Each row comes from the steps of one path. Every step used is in the known rows, and no mark comes twice. Write the path behind each row, first mark first.
Each row is shifted at random along 6 fixed directions that mean nothing.
Known rows
niruvuk, dufoto, kapo, numolud: [  21 -142 -520  -35  198  301  508   95 -313 -367 -271  -32   73  136
  250 -455   -1  502   99 -304  208  118  -52  164  -22  217   20  178
  107   59  347  -26 -114 -454 -186 -285 -590  434  -88  275  538 -170
   -1  482  199  333   76 -218   36  -66  139  -48   55 -347 -373]
savup, sado, nubu, numolud, nasasu, kapo: [ 231  103  -91   77  192   82   49 -244  -85 -383 -287  170 -323 -462
  255 -239   23  338  -48 -728  112  327 -219  394 -164  288   59 -214
 -119  430 -415 -179  260 -154  -36 -153   26  433  295 -127   51  147
  -23  -52  -97  -50  275   93 -105  -42 -168 -111  175 -221 -153]
kapo, nasasu, dufoto, niruvuk, toba, sado, nubu: [  34  150 -261   76  290  103  395 -183 -216 -417 -185   55  -33  -70
  449 -327   38  329 -159 -252  235   47  290  307  217  -23  -47   85
  302  403  108   52   -9  -96  146  -89 -473  129 -109  131   21   68
  -28  215  181 -387  156   75   48  -42  -93  159  -57 -277   11]
kapo, nasasu, raket, niruvuk, toba: [ 435  -14 -528  -45  288 -174   51  217 -184    6 -163  -72  215  318
 -136   92   -8  612  659 -278  -30   35 -218 -214    3  233  -85 -209
   34  143  109 -218 -466 -248  -49 -382  -38  399 -142   59   -4   99
 -268 -133  269  166  -68  -14  124  156  192  174  344  467 -291]
toba, sado, nubu, niruvuk, dufoto, kapo, nasasu: [ -99  265  361  111   62 -137 -383 -357  142   36  134  189 -117 -284
  234  263 -115 -258 -351  134   15  -25 -324  313   26  -96  -33 -204
  103  207 -177  -93  287  250  231  232  224 -204    3 -181 -276  117
   78 -112  -91 -365   -8  -51  -98  -83 -111   63   66  158  171]
kapo, numolud, mividun, nasasu, dufoto, niruvuk, toba: [ -10 -209 -147  -15   -1 -110  144   44  -56   82 -262  -45  520  -86
  -94  433  -87  178  183   87   18  -37 -373  106   28  -16  -86    4
   17 -157   12 -201   26 -141 -131  102 -126  -90   74 -362   52  -10
  167 -168  273   38  -21  -94 -257  -98  164 -212  188   79 -268]
mividun, sado, savup, numolud, nasasu, dufoto, niruvuk, kapo: [ 217  180 -146  -56  353  -94 -305  -58  -72  -32   24  -11 -215   28
  437  175 -357  330   97 -112  -34   28 -593  138  -89  184  123 -165
   87  269 -110  -49  -35 -185 -157 -214  191  274   70  112  103  175
   48  264 -155   76   61  -43  -99 -365   70  140  242  320 -153]
savup, sado, nubu, niruvuk, nasasu, dufoto, kapo, numolud, toba, mividun: [ 108   87   61  -58   69 -181 -352  -97  184  264  164  126  -62  -92
   61  356 -156 -204 -165  271 -117 -102 -508   87  -16  -56   49 -155
  108  -13  -64  -15  -58  226   93  151  338 -211 -103 -207 -204   70
   69  133  -22   77 -265 -115 -109 -198 -134  106   76  401   53]
mividun, nasasu, niruvuk, kapo, numolud, sado: [ 133  -73 -117 -109  198  -47 -104   79  -68   20 -157  -87  287   84
  151  427 -295  270  182   72  -43    2 -534  244  -45   90   71  -59
   94  -22   57  -57   64 -259 -165 -127 -123  103  121   10  162   79
  212   92   79   70   66  -81 -125 -273  195  -58  193  363 -185]
kapo, nasasu, niruvuk, toba, mividun, sado, savup, numolud: [ 211   20 -112    3   97  155  363 -144 -195 -358 -187  131   67 -292
  135  -25   52  345 -104 -372  185   78  -16  409   85  -41    6  120
  237  333  -70  -24   43    3 -186   34 -307   86  108   -7   53  174
  213  133  142 -268  132   29  -78 -106  -41  -87   11 -259 -214]
savup, niruvuk, kapo, numolud, sado: [ -29   16  189  -91   37   44 -143  -74  -17   93   37  103  -13 -257
  171  293 -334   -6 -290  181   51  -13 -505  533  -99   47   68  -70
   79   22  -44   38  406  -90  -86    5   15  -90  123   23  193  -23
  301  399 -125  -14   90 -103  -71 -429   15   37  -77   68 -152]
nubu, sado, savup, numolud, toba, mividun: [  32 -101  191  -79  -63  132  101  -46   75 -102 -102  194 -131 -516
   67  182   47 -115 -403 -103   72   -3   -2  583   18  -55  -36   86
  112  215 -187   81  336  201  -55  193   44 -173  253 -253 -110   11
  383   75 -167 -283   40  116 -118 -196 -348  -96 -209 -235  -69]
niruvuk, nasasu, raket, kapo, numolud, savup, sado, nubu: [ 272 -232  -63 -218  206  150 -145  281  103  247   99 -181  -23  487
  211  141 -188 -194  -49  628 -221 -214 -126  332   -7   68  254  117
  332 -242  701  468 -230  -43  233  -42  -64   36 -131  366  102 -192
  124  495   -9  222 -298  -45  294 -181  -88  463 -129  544  220]
savup, nubu, niruvuk, dufoto: [ 311   32 -201    4  291   37  164   44 -152 -286 -302   17 -312  -69
  248 -176  -24  283 -123 -425   57   63  -22  444   76  234   -7  -40
   43  361  148  -33    4 -109  254 -275   46  268   -5  105  -75    9
  -39  120  -29   -5   -1  -19   23  -18 -140  247  -59    0   62]
nasasu, dufoto, kapo, numolud, mividun, sado, nubu: [ -38  108  -82   80  104  -83 -188 -369   44   26  249  241  -27  -43
  222 -161   88   49  -59  127  -71   88 -321 -201 -145  -12  210  -58
   98   48 -179  -90 -256  100  -62  138  -50   94 -175  117  127   36
 -221  203  100  348 -156 -100   41 -118  -46  -31  211   -1 -184]
toba, mividun, kapo, nasasu, dufoto, niruvuk: [-140  -87 -123  190   -8   92  130 -218    3   26   45   19  311  -13
   43 -127  189  -91   99  121   72   18  -53  -78 -118  -59   69  105
   25 -138  163  -23 -110   26 -100  262 -297  -60 -154   71  274 -169
  -97    6  333  321 -196 -253   20  125  142  -97  157 -286 -141]
kapo, numolud, savup, nubu, niruvuk: [ 327  -99 -133 -211  106  -41 -160   -4   -8    5  -81   60 -221 -187
   72  166 -227  188 -151    8   -1  120 -428  479 -148  241  163  -82
   -3  -36  -34   -4   72 -134 -135 -237  336  171  181  -44   56   15
  135  349  -98  294  -58   67    1 -288  -63   29  -39  111 -244]
kapo, numolud, savup, nubu: [ 407 -318 -424 -130  250  177  351  241 -196 -320 -450 -136  -87  113
  139 -147  111  361   47 -254   21  148   95  507   89  262  102   88
  163   86  360  130 -139 -356  114 -289 -189  393   51  110   37  -71
   58  122   69   87  -64  153  111  -64 -110   93 -146   12  -57]
niruvuk, savup, numolud, nasasu, dufoto, kapo: [  14 -175   72  -39   94  -52 -359  124  154  352   49 -141   55  151
  104  370 -161 -236  -29  448 -159 -140 -459  118 -133   54   69  -60
   29 -216  234  136   73   28   88   85  199  -72  -32  -54   11 -140
  104   54 -107  196 -242 -134  -67 -163   23  133   92  398  128]
nasasu, niruvuk, savup, sado, nubu: [  34   76  105 -296  100  -97 -261   72   32  204   87   62 -126 -269
  288  403 -593   70 -400  263   97 -113 -371  525  -12  -75  133  -13
  244   -8  -31   65  271  -63 -217 -151  140  -70  250  -60   29   68
  453  501 -230 -225  221  269 -109 -565  -44   94  -53  180 -187]
numolud, toba, sado, savup, nubu, niruvuk, nasasu, raket, kapo: [ 335 -371 -322 -470  -57   70 -131  534  191  445  136  -59  108  296
 -405  360 -197  -82  300  405 -166 -128 -269  194  -82  138   72  115
   12 -459  445   -6 -443   -8 -236 -143  229   65   27  -61  105 -385
  196  423  160  515 -271   28  230  -42  -42  122   32  441 -517]
nasasu, kapo, numolud, sado, nubu, niruvuk, toba: [ 171 -120  -54 -143  184    7  -70   42   62  129   80   69  -91  223
  265   44  -74 -136 -254  441 -167 -141  -89  349    2  -17  179  168
  290   -1  372  279 -184  173  308   14  -69 -107 -190  247   -6 -150
   45  483   63  161 -250  -72  168 -165 -185  351 -215  285  106]
savup, sado, nubu, niruvuk, nasasu, dufoto, kapo, numolud, mividun: [ -15  -65   37 -126  -37  -31 -236  -62  166  285  103  134   -9 -205
  -11  248 -335 -131 -188  254  -40    4 -618  213 -146   63  142  -69
  -42 -304  -15 -115   56  -42 -107   68  214  -77   93 -192  164 -104
  150  369    5  386  -91 -142 -131 -279  -27  -63  127  104 -266]
savup, niruvuk, nasasu, dufoto, kapo, numolud, toba, sado: [ -56 -173  -88 -100  -18   35   13   94   48  209   27   10  239   23
  -44  279 -127  -82   -3  296   11 -107 -328  217  -36  -25  -58   63
   37 -185  183   -8   64  -10  -62   86 -115 -166  -61  -99  143 -199
  181  242  135  144 -126 -201  -66 -129   46  -12   12  100 -170]
sado, savup, numolud, mividun, nasasu: [ 102 -120  174   61   82  147  -51 -108  135  -55   -6  -63  -62  -93
  185   77   82 -238 -248  243 -110  -50  -95  257    3   23  160   29
  147   19  129  287   95  178   91  273  117  -72   88   19  -18    6
  125    7  -70   -7 -218  -45   64 -126 -206  158  -39   21  255]
nubu, numolud, toba, sado, savup: [ 185 -166    0 -178  102  -56 -244  184  181  112   81   95  -80   47
   26  340   58 -113  -34  219 -177 -106  -96  215   29  -17    1   65
  177   97   30  124 -196  233   40   58  217  -87   43  -72 -252  -13
  169   23 -131  -85 -237  122   68  -66 -286   97  -78  382  -46]
nasasu, raket, kapo, numolud, toba, sado, nubu, niruvuk: [ 157  -26 -118 -122   82   79  106  -96  -13  -34   37  109  -53   -9
  216    2   -6   28  -74   81   -9  -57   -9  373  -93   18   70   81
  201  217  134  164    4  159   78   31 -162   -4  -59  160   65  -69
   65  268  137   58  -68  -28  143  -82 -138  196 -147   30  -52]
nasasu, kapo, numolud, savup, nubu: [ 145  -95    4    0   24  -28  -76 -194  -27  -27  -90  108  -72 -239
  105   25   48   64 -132  -53   17  166 -246  394 -185   97  105 -106
   22   54  -90  -22  167  -12   31   30   12  143   70  -52    4  -31
   30   16   13   83   16   83  -33  -90  -30  -61   28  -27 -105]
numolud, sado, savup, niruvuk, toba: [ 158  130  122   15  114  -94 -213 -185   27   15  175  293 -319 -216
   92  -68   80  -10 -295   38  -38   56  -74  279   27   29   13 -102
   72  255 -186  -37  -21  251  198   40  250  -12  -93    9 -197  -48
 -113  254  -81 -130  -55   96  158  -97 -256  245  -76   43 -130]
nasasu, kapo, numolud, toba: [-141 -201  360  150 -181 -203 -249 -237  212  377  149  202  285 -103
 -158  345  295 -431 -105  485 -195 -104 -176   88 -151 -179  -98  -71
  -24  -97  -71   -5  125  473  358  495   25 -379 -147 -217 -246 -187
  -60 -376  120  -44 -243  -97  -19  195 -102    0   10  199  156]
dufoto, kapo, numolud, mividun, sado, savup: [ -24  -46 -197  -95  137  135  248  -25 -195 -281 -309  -35  119 -236
  364  120 -212  368  -61 -205  172  112 -244  398   59   35  105   35
  263  179  -19  -45  192 -376 -315  -49 -344  228  246 -103  226  137
  354  125    5 -203  255  123 -186 -412   26 -236   34 -198 -297]
sado, nubu, numolud, toba: [ 186  -78  -81 -124   82   23  -19  -32   55  -46   34  128 -156 -139
   61  -44   54   90 -109   15  -61   44 -144  170  -63  137   32  -24
   33   95 -111   25  -78   97  -64  -40  149  119   79  -82    5  -36
    2  241  -58  145  -86   41   82  -78 -238   58  -12   30 -207]
sado, nubu, niruvuk, savup, numolud: [ 372 -232 -230 -371   30   69  -40  313   -3   95  -56   38 -178  -73
 -113  217 -299  200  -72  -16  -10   17 -419  435  -89  191  127   75
   56 -173  162  -62 -170 -145 -300 -271  304  240  231 -103  117 -113
  287  499  -56  327  -60   98   -2 -248  -56   -1   -9  156 -497]
numolud, nasasu, dufoto, niruvuk: [  86 -306 -301  234  -43  -87   75  -88   39   94 -119  226  166   48
 -437 -299  584   72  407 -255  -92  245   84 -236 -151  205 -136  -62
 -403 -177  -69 -434 -434   59  277   73    2  216 -218 -188  -47 -434
 -586 -397  419  529 -233 -103  134  606  -13 -120  263 -180 -391]
savup, numolud, toba, sado, nubu: [ 140 -158    7 -109  -18   94   25   43   95  -17   50  204  -77 -160
 -130   34  244  -96 -150   20  -71   14   26  264   32   -7  -15   55
   83   81  -75   24  -69  222   20  123   51  -32   16 -126 -142 -116
   99   87  -15  -86 -149  109  119  -10 -300   27 -108   26 -148]
raket, niruvuk, kapo, numolud: [ 140 -124 -215 -121   74   15  162  168 -193  -73 -250   55  231  -23
  -56  242 -130  418  256 -290   93   45 -353  303  -81  120 -102  -42
   75  104   83 -182   49 -327 -109 -181 -290  243   78    6  167  -34
  172  -12  140   16  158  -27 -102  -96  175 -117  119  169 -394]
nasasu, kapo, numolud, sado, nubu: [ 241 -153 -202   50  108  -60 -116 -106   42    2   67  262  -57  138
  -83 -215  364   93  168  -78 -184  185  -87  -71 -122  108  117  -38
    3   10  -25 -137 -482   99  217   25  -40  256 -209  118  -66 -142
 -360  -29  207  363 -231   22  203  234 -118   32  145  183 -225]
nasasu, raket, kapo, numolud, savup: [ 176 -321    9   90  -60  -70  -45   -3   14  184 -140   80  233  101
 -200  190  352  -59  284   24 -171   49  -72  200 -184   50  -50  -61
  -31  -33  150  -88 -115  102  311  191  -89   84  -99  -79 -159 -220
 -156 -455  238  119 -177    3   69  332   21  -13   73  238  -76]
sado, nubu, numolud, mividun, kapo, nasasu, dufoto: [  21 -114  -10   22 -111   74  -96 -319  142    1  151  189   93 -335
 -104  -81   35   26  101  -43  -25  221 -505  -43 -344  169  151  -18
 -219 -226 -287 -228  -73  -19 -391  189   84  148  189 -114  372  -53
  -84  128  162  675  -58 -192  -52   20   35 -323  354 -261 -551]
sado, savup, niruvuk, dufoto: [  96   27  148 -217  242  -83 -296  222   47  160   -9 -167 -199  -39
  470  509 -640  -22 -288  307    3 -273 -417  525   59    0   27  -11
  273  128  218  236  293  -83    8 -121  290 -135  185   69  -51  117
  445  272 -320 -267   58   94 -126 -536  -37  335 -108  408  159]
numolud, toba, mividun, sado, nubu: [   7 -126 -158 -359  147  126  -30  311  136  178  215 -151  130  214
  232  234 -255 -153 -197  697  -69 -298  -31   83  139 -131  206  262
  432 -170  357  411 -204   40 -312   -3  -73 -211  -26  177  161  -47
  386  614  -80   76 -244   67  176 -506 -177  209 -190  244  -30]
sado, savup, nubu, niruvuk: [ 107 -233  111 -134   22  205  233   56    6  -88 -276  -40 -204 -267
  229   33 -120 -139 -476   39   96  -42  176  861   58   39   75  175
  164   52  310  217  323   19  215   48  -16  -43  255  -51  -33 -193
  341  191  -61 -220   81  198   30 -144 -270  162 -354 -271  117]
raket, kapo, numolud, savup: [ 201 -408 -448    2   62  322  631  121 -268 -410 -437   70  101   71
  -60 -457  451  391  243 -493  100  256  305  407  -82  250  -52  222
   -1   97  334  -53 -146 -348  117 -118 -646  465  -37  182  278 -350
 -107   -4  324  270   42  -17  149  286  -29 -133  -68 -396 -392]
savup, niruvuk, dufoto, kapo, nasasu, raket: [  46   26  -95  -10  224   -9  -78   92  -71  185 -106 -303   94  124
  347  267 -490   84   57  235   50 -158 -454  235  -28  115   56 -144
  107  -34  341   99  220 -245  -37 -142   49   28   16   54  215   36
  152  181  -13   51  -17 -200  -75 -284  218  268  107  238  146]

Which path is each row?
[ 204 -196 -246 -349  134  238   71  303   86  -27  -35 -168   45   87
  180  195 -254  -32 -102  283  -30 -104 -202  355   22   33  268  242
  327 -129  367  316 -138  -69 -357  -52  -69   41  152   83  226  -21
  470  547  -15  185 -163    9   34 -403 -122   50  -57  151 -136] => niruvuk, toba, sado, savup, nubu, numolud, mividun, nasasu, kapo
[-155  -34   -2   26  112  -18  165  -49  -92  -16 -149   32  217  -48
  332  263  -62    3 -153  142   72 -133  -52  437   99 -149 -124   87
  257  238  152   86  246   27  209  139 -407 -219 -113  -20  -38  -58
  227   38   97 -356   38  -69 -147 -183  -18   59 -153   33   84] => nasasu, dufoto, niruvuk, kapo, numolud, toba, sado
[  16  174 -100  244  187   95  333 -412 -213 -457 -312  114   75 -294
  376 -177  204  233 -157 -446  177  148  -23  326   33    7  -18    1
  131  480 -144  -72  230   21   99  123 -371   56  -55  -52   36  146
  -24  -40  229 -187   75 -202 -179   -9  -38  -97   29 -358   46] => nubu, niruvuk, toba, mividun, nasasu, dufoto, kapo, numolud, sado
[ 211 -320 -197    2  -66  181  231   21    5 -130 -287  176  -95 -171
 -215 -149  355  -33  -10 -397    3  228   52  481  -66  153  -25  125
 -137  -13  102 -244 -130   38  209   79  -41  213   35 -241  -89 -355
  -66 -100  253  205  -90    9   -8  306 -179 -168  -27 -272 -326] => toba, sado, nubu, niruvuk, savup, numolud, nasasu, dufoto, kapo
[ 115 -166   73  -51  116  141   16  -42   41   -3 -121   -5 -104  -21
  260   70  -70 -132 -234  143  -67  -20 -123  585  -25   95  147  140
   82   -5  271  124   65   22  220   86  -10   19   89   37   46 -199
  141  260   -1   85  -56  -55    9  -99 -159  126 -121  -30   41] => mividun, sado, savup, nubu, numolud, nasasu, dufoto, niruvuk, kapo
[ 245  -97 -100 -128   47  149  211  -73 -158 -187 -238  189 -206 -302
  164 -100 -153  291 -107 -398  107  165 -190  755 -186  234   43   71
  -34  176   33 -138  207 -199   16 -167 -112  270  198   33  204 -127
  122  318   75  191  238    4  -47  -92  -45  -16  -58 -245 -404] => nasasu, raket, kapo, numolud, savup, sado, nubu, niruvuk, dufoto
[ 320   12   92  -53   51   36   18 -127   -2  -89  -50  159  -50 -195
   -7  178   47   78  -97 -116   20    8  -29  517    0   21   15  -25
  177  237    2   40   39  214  135   53   45   12   87  -42 -197   93
  101   23   80 -253   -3   92   83   63 -161  136  -53  114  -22] => kapo, nasasu, raket, niruvuk, toba, sado, savup, nubu, numolud
[ 197  264 -305    1  136 -119    1 -274 -161 -114  130  260   61  -72
   88  -50   75  418  207 -248   31   89 -337 -156  -71   30   29 -135
  138  324 -260 -267 -299   64 -209  -54  -78  203 -230   31   50  162
 -210  165  255  192  -39 -119    9  -91   82  -31  243  104 -447] => nasasu, raket, niruvuk, dufoto, kapo, numolud, toba, mividun, sado, nubu
[  14 -283  102  -46 -141   -4 -103  -97   85  178  -48  151  205 -181
 -158  260   11 -163  -86  223  -53   79 -335  418 -109    4   82   90
  -80 -340   54 -191   28   -4   38  239   42  -56  119 -275   45 -269
  116   56  202  198  -32    3  -76    4   17 -198   69  -62 -346] => mividun, kapo, numolud, nasasu, dufoto, niruvuk, savup, sado, nubu
[ 398 -106 -371 -186  198   19  -58  205   92   32   60   26 -245  248
  -13  -94   82    7   64   74 -129   15    6  159   60  138  100   41
  119   28  316   75 -498  126  140 -145  149  180 -180  123 -124 -193
  -99  319  110  266 -301   31  259   59 -221  287  -18  288 -116] => numolud, toba, sado, savup, nubu, niruvuk, nasasu, kapo
[ 156  238  463  316   62 -267 -564 -624  168   86  252  295    2 -109
   59  189  358 -216   12  100 -266   80 -320  -60 -169  -46   74 -393
    1  287 -408 -102    2  508  421  428  291  -36 -129  -72 -416  191
 -373 -535   83 -170 -173  -31  106  259 -109  135  285  447  287] => mividun, nasasu, raket, kapo, numolud, sado, nubu
[ -94  153   -7  153  302  120  153 -329 -188 -312 -176  -27   72  -50
  619 -101 -146  214 -240   -7  110   20 -176  375    4   50   91   44
  176  266  106  129  357 -146  105   -6 -437   45  -37  238  281   67
   60  293   74  -73  141 -255  -94 -250   93  102   13 -168  151] => mividun, nasasu, niruvuk, dufoto, kapo, numolud, sado
[  97 -122  -97   35   -7   77  238    0  -37  -16 -156  -40  205 -126
   -8  158   38  -36  -48   19   62  -43 -171  291   14  -30  -64   -5
  120   57  157   84  132   72   38  167 -177 -119  -76 -106   29  -54
  154   10  203  -14 -126 -182  -80  -71    8   21  -43   -3   17] => savup, niruvuk, nasasu, kapo, numolud, toba, mividun
[ 206 -164  -18   74  -42  227  321 -148 -145 -192 -222  154  149 -255
 -172  -86  260  229   25 -323   63  187   44  490 -124  162   22   77
 -105   54  -10 -153  122    1  -18   42 -229  212  141  -53  171 -194
  -33   60  267  136  109  -74   71  188   -3 -101   38 -344 -354] => mividun, nasasu, raket, niruvuk, savup, numolud, sado
[  75  -73 -133 -100    8  -27 -140   -8  -50  258   68  -11  239   79
  -19  252 -238  155  183  285    6    4 -504  131 -210  113   58 -123
   24 -250  154  -56    9 -165 -225  -67  -40  134  -18  -27  280 -154
   48  319  161  320  -22 -146   13 -153  269  -10  191  214 -414] => dufoto, niruvuk, nasasu, raket, kapo, numolud, savup
[ 161  -49   17   64   -9  203  165 -257   81 -186  211  436 -388 -147
  -57 -530  501 -206 -405  -48  -77   72  264  310  -25   74   10  211
  -34  199   38   49 -222  497  353  174   19  -52 -272  191  -51 -324
 -268  443  119  306 -319 -213  310  255 -428  243 -234 -342 -104] => savup, numolud, toba, sado, nubu, niruvuk, dufoto
[ 207  -85 -223 -163  146   40 -105  -19   86   18  239  110 -183  171
  183 -127   87  -40 -112  316  -94  -21  -21  123  -46    6  200  112
  260   39  194  263 -330  191   27    6  -32   46 -200  299   31  -82
  -22  434   34  231 -283   50  261 -133 -204  238  -93  169  -25] => nasasu, kapo, numolud, toba, sado, savup, nubu
[-176  214  343  140  -70   14 -133 -598   80 -122  133  256    9 -603
  301  161  -73 -183 -459   81  122  115 -327  455 -105 -135  122  -24
  120  141 -317  -64  385  224 -116  406  -29 -187  151 -205   34  119
  192  138   44 -142   97  -80 -202 -222  -57 -229   66 -333 -173] => toba, sado, nubu, numolud, mividun, kapo, nasasu, dufoto, niruvuk, savup
[ 189 -278 -196 -375  143  144   64  432   15  125  -39 -151  157  189
  107  419 -418  107  -17  367   13 -226 -219  436   75  -32   79  271
  338 -177  446  280  -67 -153 -257 -154 -147  -89  138  128  184  -34
  516  495  -20  -35  -63   56   14 -375   17  146 -106  301 -158] => kapo, nasasu, niruvuk, toba, sado, savup, numolud
